Here is a tiny trained network, its code and every weight. The questions are about switching its units off for an input and a target symbol, where a switched-off unit gives its printed mean instead of its output.

import numpy as np


def w(rows, s, z=0):
    codes = np.array(rows[::2]) - 128.0
    scale = np.full(codes.shape[1], s)
    scale[-1] = z or s
    return codes * scale


def f(y):
    return np.maximum(y, 0)


def softmax(a):
    e = np.exp(a - a.max(-1, keepdims=True))
    return e / e.sum(-1, keepdims=True)


def log_softmax(a):
    a = a - a.max(-1, keepdims=True)
    return a - np.log(np.exp(a).sum(-1, keepdims=True))


def net(x, mask):
    ids = ['ΠΦΨΩαβγδεζηλμστ'.index(c) for c in x.split()]
    T = len(ids)
    res = E[ids] + P[:T]
    r = res
    for j in range(3):
        rows = slice(3 * j, 3 * j + 3)
        q, k, v = (r @ M[0][rows].T for M in (Q, K, V))
        z = softmax(np.where(np.tri(T) > 0, q @ k.T / 3**0.5, -1e9)) @ v
        o = O[0][rows]
        res = res + np.where(mask[j], z, o[:, -1]) @ o[:, :-1]
    y = f(res @ A[0][:, :-1].T + A[0][:, -1])
    res = res + np.where(mask[3:11], y, B[0][:, -1]) @ B[0][:, :-1]
    return log_softmax(res[-1] @ U[:, :-1].T + U[:, -1])


Q, K, V, O, A, B = {}, {}, {}, {}, {}, {}
E = w([
[150,69,15,68],'Π',
[117,132,141,72],'Φ',
[100,169,197,157],'Ψ',
[185,85,75,31],'Ω',
[125,150,152,177],'α',
[91,157,192,74],'β',
[230,105,80,192],'γ',
[119,159,167,194],'δ',
[254,117,147,67],'ε',
[116,119,119,58],'ζ',
[139,132,102,239],'η',
[146,128,98,216],'λ',
[115,136,145,77],'μ',
[136,142,133,194],'σ',
[147,126,109,148],'τ',
],0.0093)
P = w([
[118,189,146,121],'0',
[113,129,163,141],'1',
[135,203,106,107],'2',
[116,97,160,146],'3',
[146,212,79,102],'4',
[119,72,157,150],'5',
[155,221,57,100],'6',
[122,53,155,156],'7',
[163,228,38,94],'8',
[127,35,154,161],'9',
[166,235,20,89],'10',
[128,18,151,163],'11',
[174,242,2,79],'12',
[140,14,167,167],'13',
],0.0092)
Q[0] = w([
[163,85,184,140],'head 0',
[133,196,120,116],'head 0',
[142,159,129,132],'head 0',
[133,201,102,141],'head 1',
[116,44,175,145],'head 1',
[124,204,116,110],'head 1',
[138,105,119,118],'head 2',
[114,253,57,107],'head 2',
[80,72,140,139],'head 2',
],0.032)
K[0] = w([
[179,161,148,231],'head 0',
[108,89,44,82],'head 0',
[141,98,96,146],'head 0',
[140,204,91,80],'head 1',
[127,2,165,132],'head 1',
[152,192,76,134],'head 1',
[95,168,122,134],'head 2',
[249,18,38,105],'head 2',
[51,110,145,139],'head 2',
],0.019)
V[0] = w([
[90,119,127,86],'head 0',
[127,111,120,179],'head 0',
[109,92,63,187],'head 0',
[145,171,94,61],'head 1',
[165,167,91,187],'head 1',
[80,171,189,127],'head 1',
[77,183,147,153],'head 2',
[124,142,94,217],'head 2',
[250,146,169,174],'head 2',
],0.016)
O[0] = w([
[132,112,167,84,107],'head 0',
[97,111,82,166,96],'head 0',
[31,153,70,125,80],'head 0',
[169,84,222,173,203],'head 1',
[166,179,205,66,208],'head 1',
[203,91,81,116,100],'head 1',
[64,169,54,158,159],'head 2',
[171,249,58,135,95],'head 2',
[132,204,244,224,252],'head 2',
],0.011,0.0033)
A[0] = w([
[83,149,117,53,254],'neuron 0',
[151,171,137,105,114],'neuron 1',
[86,91,155,181,200],'neuron 2',
[187,105,5,111,110],'neuron 3',
[166,152,107,74,125],'neuron 4',
[213,127,70,102,127],'neuron 5',
[165,116,134,71,130],'neuron 6',
[139,76,98,229,56],'neuron 7',
],0.018,0.0075)
B[0] = w([
[126,243,149,164,224],'neuron 0',
[134,93,140,151,254],'neuron 1',
[68,123,90,184,255],'neuron 2',
[251,110,158,74,226],'neuron 3',
[101,139,86,135,166],'neuron 4',
[170,153,58,106,161],'neuron 5',
[99,120,113,70,231],'neuron 6',
[87,22,141,88,204],'neuron 7',
],0.032,0.008)
U = w([
[215,161,95,110,34],'Π',
[72,195,90,204,122],'Φ',
[120,138,82,176,254],'Ψ',
[17,138,48,143,130],'Ω',
[167,34,79,94,37],'α',
[148,204,105,175,105],'β',
[15,64,171,200,62],'γ',
[76,97,65,187,205],'δ',
[146,56,50,170,229],'ε',
[110,60,69,125,141],'ζ',
[113,254,175,60,113],'η',
[217,118,102,67,16],'λ',
[191,151,112,126,180],'μ',
[39,56,169,75,168],'σ',
[178,159,204,174,180],'τ',
],0.006,0.0054)

Each question gives the input, a string of symbols that net reads in full, and the target symbol t.
The units are the heads (3 rows each of Q, K, V and O) and the neurons (one row each of A and B). Each row of codes is followed by its name. A weight is (code - 128) times the scale printed after its matrix; where a second scale follows, it is the last column's (O, A, B and U).
mask holds one flag per unit, heads first, then neurons. A switched-off unit (its flag False) gives its mean, the last column of its rows in O or B, instead of its output. The means were averaged over made-up inputs and are rounded, as every weight is.
A unit's drop is (log p(t) with every unit on - log p(t) with that unit switched off) / (log p(t) with every unit on - log p(t) with every unit switched off).
The circuit of an input: a set's keep is (log p(t) with only the set's units on - log p(t) with every unit switched off) / (log p(t) with every unit on - log p(t) with every unit switched off). Starting from all 11 units, units are removed one at a time, each time the one whose removal leaves the highest keep (on an exact tie, the one counted first), for as long as the keep stays at least 0.8.
units of the circuit, in order: the units of the circuit, biggest drop first
k most important neurons: the k neurons with the biggest drops, biggest first
which heads matter: for each layer, one digit per head in row order, 1 if its drop is at least 0.15 and else 0, layers parted by /
input γ Φ Ω η λ δ Π η β, target η: 2 most important neurons -> neuron 2; neuron 0
input δ α μ ζ η μ ε μ λ α Ω γ λ, target τ: units of the circuit, in order -> head 1; head 2
input μ Ψ λ Ψ Ω Π τ, target η: which heads matter -> 101
input δ Ω γ σ δ δ σ Ψ ε, target γ: which heads matter -> 011
input η δ Ψ γ Φ β μ λ η, target τ: which heads matter -> 001
input ζ σ ζ Ψ Φ σ τ Ψ λ μ, target λ: units of the circuit, in order -> head 1; neuron 3; head 2
input μ Π β β α Ψ α ζ η Ψ μ, target η: units of the circuit, in order -> head 2; neuron 0
input ε Ψ Ψ ε λ η Ω ε, target η: units of the circuit, in order -> head 1; head 2; neuron 0; neuron 2
input γ α Φ, target τ: units of the circuit, in order -> head 2; head 0; neuron 1
input Ψ Ψ Φ β, target λ: which heads matter -> 011
input ε τ Ψ η μ Φ α, target γ: units of the circuit, in order -> head 2; neuron 2
input β β λ η Π Φ η μ β μ τ Ψ Ψ ζ, target λ: units of the circuit, in order -> neuron 3; head 1; head 2
input γ Ω Φ, target σ: which heads matter -> 111
input η Ω α Π γ ζ σ δ γ μ β γ μ τ, target Φ: which heads matter -> 010
input Π β λ δ Ω, target σ: units of the circuit, in order -> head 2; neuron 6
input Φ ζ η δ ζ γ α Ψ λ, target τ: which heads matter -> 001
input Ψ Ω μ β σ λ β σ λ β γ γ, target α: units of the circuit, in order -> head 2; neuron 3; neuron 7; head 1
input η Φ η λ δ ε γ μ ε β γ μ, target α: which heads matter -> 111
input γ λ ε Φ α ε γ Ψ Ψ μ Ψ β Φ, target τ: which heads matter -> 011
input δ ε Φ η γ τ η ζ λ γ α, target τ: units of the circuit, in order -> head 2; neuron 1
input σ β β Ψ β μ η β β γ Π σ, target Φ: 2 most important neurons -> neuron 0; neuron 2
input μ γ ε μ Ψ η γ α ε σ Φ, target γ: units of the circuit, in order -> head 2; head 1; neuron 2
input Π ζ λ Ψ γ β Ψ ε Ψ ε δ Φ λ, target γ: which heads matter -> 001
input Ψ ε Φ α Π Ω α α, target γ: which heads matter -> 100
input μ μ ε δ β λ Ψ γ σ ε, target Φ: which heads matter -> 010
